Here is a tiny trained network, its code and every weight. The questions are about switching its units off for an input and a target symbol, where a switched-off unit gives its printed mean instead of its output.

import numpy as np


def w(rows, s, z=0):
    codes = np.array(rows[::2]) - 128.0
    scale = np.full(codes.shape[1], s)
    scale[-1] = z or s
    return codes * scale


def norm(h):
    return h / np.sqrt((h * h).mean(-1, keepdims=True) + 1e-5)


def f(y):
    return y / 2 * (1 + np.tanh(0.7978845608 * (y + 0.044715 * y**3)))


def softmax(a):
    e = np.exp(a - a.max(-1, keepdims=True))
    return e / e.sum(-1, keepdims=True)


def log_softmax(a):
    a = a - a.max(-1, keepdims=True)
    return a - np.log(np.exp(a).sum(-1, keepdims=True))


def net(x, mask):
    ids = ['ΓΔΘΛΣΩαβεζημξπτψ'.index(c) for c in x.split()]
    T = len(ids)
    res = E[ids] + P[:T]
    u = 0
    for l in range(2):
        r = norm(res)
        for j in range(2):
            rows = slice(2 * j, 2 * j + 2)
            q, k, v = (r @ M[l][rows].T for M in (Q, K, V))
            z = softmax(np.where(np.tri(T) > 0, q @ k.T / 2**0.5, -1e9)) @ v
            o = O[l][rows]
            res = res + np.where(mask[u + j], z, o[:, -1]) @ o[:, :-1]
        u += 2
        y = f(norm(res) @ A[l][:, :-1].T + A[l][:, -1])
        res = res + np.where(mask[u : u + 4], y, B[l][:, -1]) @ B[l][:, :-1]
        u += 4
    return log_softmax(norm(res)[-1] @ U[:, :-1].T + U[:, -1])


Q, K, V, O, A, B = {}, {}, {}, {}, {}, {}
E = w([
[106,88,159,182],'Γ',
[168,162,142,144],'Δ',
[115,129,33,205],'Θ',
[190,117,79,180],'Λ',
[143,33,140,149],'Σ',
[252,148,109,109],'Ω',
[254,160,90,108],'α',
[165,53,116,131],'β',
[147,161,165,199],'ε',
[160,105,23,127],'ζ',
[228,115,112,132],'η',
[129,148,114,53],'μ',
[60,151,176,187],'ξ',
[20,184,210,230],'π',
[67,225,64,102],'τ',
[153,71,100,127],'ψ',
],0.0086)
P = w([
[122,39,148,85],'0',
[253,170,95,223],'1',
[172,229,243,153],'2',
[139,184,234,83],'3',
[215,160,45,214],'4',
[211,214,186,116],'5',
[161,174,183,53],'6',
[178,138,21,205],'7',
[164,122,190,144],'8',
[115,161,183,72],'9',
],0.0043)
Q[0] = w([
[60,106,215,99],'0.h0',
[91,248,51,76],'0.h0',
[36,120,109,79],'0.h1',
[124,166,83,121],'0.h1',
],0.012)
K[0] = w([
[47,161,195,145],'0.h0',
[83,226,63,49],'0.h0',
[171,106,159,11],'0.h1',
[161,106,205,92],'0.h1',
],0.012)
V[0] = w([
[120,56,245,236],'0.h0',
[204,151,181,160],'0.h0',
[152,200,97,237],'0.h1',
[165,99,255,156],'0.h1',
],0.0067)
O[0] = w([
[246,222,35,12,188],'0.h0',
[231,87,161,135,210],'0.h0',
[254,131,221,144,254],'0.h1',
[79,104,253,68,188],'0.h1',
],0.0039,0.005)
A[0] = w([
[214,132,60,99,79],'0.n0',
[235,255,19,173,153],'0.n1',
[68,103,76,191,174],'0.n2',
[194,57,128,75,6],'0.n3',
],0.0074,0.002)
B[0] = w([
[167,213,177,199,193],'0.n0',
[74,41,213,164,254],'0.n1',
[254,157,171,173,129],'0.n2',
[55,233,114,201,171],'0.n3',
],0.0066,0.0059)
Q[1] = w([
[172,209,46,60],'1.h0',
[91,206,254,25],'1.h0',
[99,94,198,205],'1.h1',
[106,139,82,250],'1.h1',
],0.0096)
K[1] = w([
[164,159,254,38],'1.h0',
[47,197,237,171],'1.h0',
[100,158,156,58],'1.h1',
[198,195,49,102],'1.h1',
],0.01)
V[1] = w([
[48,184,87,104],'1.h0',
[249,132,61,58],'1.h0',
[132,202,54,113],'1.h1',
[156,176,135,194],'1.h1',
],0.014)
O[1] = w([
[146,227,60,200,22],'1.h0',
[1,162,189,69,1],'1.h0',
[96,79,190,188,48],'1.h1',
[184,185,215,149,211],'1.h1',
],0.009,0.006)
A[1] = w([
[28,117,86,115,4],'1.n0',
[87,92,11,135,89],'1.n1',
[98,228,61,27,129],'1.n2',
[219,108,115,88,125],'1.n3',
],0.011,0.002)
B[1] = w([
[238,189,210,91,127],'1.n0',
[72,88,205,92,133],'1.n1',
[169,102,5,74,128],'1.n2',
[132,155,126,65,254],'1.n3',
],0.013,0.0075)
U = w([
[115,1,148,178,188],'Γ',
[123,153,164,81,238],'Δ',
[48,138,193,134,16],'Θ',
[99,68,76,80,254],'Λ',
[96,126,167,121,143],'Σ',
[112,124,149,164,15],'Ω',
[77,209,121,223,40],'α',
[52,198,181,131,93],'β',
[137,136,78,239,205],'ε',
[158,141,61,20,203],'ζ',
[135,67,143,131,88],'η',
[155,163,70,142,140],'μ',
[110,69,177,201,57],'ξ',
[152,55,159,160,36],'π',
[105,120,159,97,30],'τ',
[174,145,99,202,109],'ψ',
],0.0096,0.0027)

Each question gives the input, a string of symbols that net reads in full, and the target symbol t.
The units are the heads (2 rows each of Q, K, V and O) and the neurons (one row each of A and B). Each row of codes is followed by its name. A weight is (code - 128) times the scale printed after its matrix; where a second scale follows, it is the last column's (O, A, B and U).
mask holds one flag per unit, layer by layer, with each layer's heads first. A switched-off unit (its flag False) gives its mean, the last column of its rows in O or B, instead of its output. The means were averaged over made-up inputs and are rounded, as every weight is.
A unit's drop is (log p(t) with every unit on - log p(t) with that unit switched off) / (log p(t) with every unit on - log p(t) with every unit switched off).
The circuit of an input: a set's keep is (log p(t) with only the set's units on - log p(t) with every unit switched off) / (log p(t) with every unit on - log p(t) with every unit switched off). Starting from all 12 units, units are removed one at a time, each time the one whose removal leaves the highest keep (on an exact tie, the one counted first), for as long as the keep stays at least 0.8.
circuit, biggest first: the units of the circuit, biggest drop first
unit that matters most: the unit with the biggest drop
top k neurons: the k neurons with the biggest drops, biggest first
top k neurons in layer l: the k neurons of layer l with the biggest drops, biggest first
heads that matter: for each layer, one digit per head in row order, 1 if its drop is at least 0.15 and else 0, layers parted by /
drop when u is switched off: that unit's drop, to one decimal
input Σ ξ ψ β Δ ξ μ η ξ Γ, target ζ: heads that matter -> 00 / 01
input Δ Γ Σ μ ζ Γ ε μ π, target ζ: circuit, biggest first -> (0.h0 0.n3 1.h1 0.n0)
input Σ τ Σ μ α, target ε: top 2 neurons in layer 0 -> (0.n1 0.n3)
input ξ Ω Δ Δ ξ, target Γ: unit that matters most -> 0.h0
input ξ β ξ ξ Σ, target Γ: top 2 neurons in layer 1 -> (1.n3 1.n0)
input ξ Δ ξ ζ Θ ζ Θ, target Γ: circuit, biggest first -> (0.h0 0.n0)
input μ α Δ, target ζ: top 2 neurons -> (0.n3 0.n0)
input ξ α μ Θ ψ, target Γ: heads that matter -> 11 / 01
input α β μ, target ζ: top 2 neurons -> (0.n3 0.n0)
input ξ Σ β Θ β Δ Σ β, target Γ: heads that matter -> 11 / 11
input Ω Δ μ, target ζ: circuit, biggest first -> (1.h1 0.n0 0.h0 1.n2)
input ξ β ζ α ζ, target Γ: circuit, biggest first -> (0.n1 0.h0 0.h1 1.h1)
input ξ ε Σ η Δ Δ Σ Γ, target Γ: top 2 neurons -> (0.n1 1.n3)
input η Γ ξ μ Λ μ Θ α Λ ξ, target ζ: top 2 neurons -> (0.n3 0.n0)
input ξ β ξ Σ Δ, target Γ: unit that matters most -> 0.n1
input β Θ η ξ Δ Σ ψ ξ, target α: heads that matter -> 11 / 10
input ξ Δ μ Λ ψ ξ β ζ, target Γ: heads that matter -> 11 / 01
input β ξ π ξ Σ Ω Δ μ ξ Δ, target ζ: top 4 neurons -> (0.n0 0.n3 1.n3 0.n1)
input ξ μ ε μ α ξ β, target ζ: top 2 neurons -> (0.n3 0.n0)
input ξ α μ ζ τ, target Γ: unit that matters most -> 0.h1
input ξ ξ ψ Ω μ, target Γ: top 2 neurons -> (0.n1 0.n3)
input Σ Σ Γ β ζ, target ε: drop when 0.n2 is switched off -> 0.2
input ξ ε Γ ε ε ζ Θ, target Γ: drop when 0.h0 is switched off -> 0.8
input ξ Θ τ ε Δ α ξ ξ, target Γ: drop when 0.h0 is switched off -> 0.8
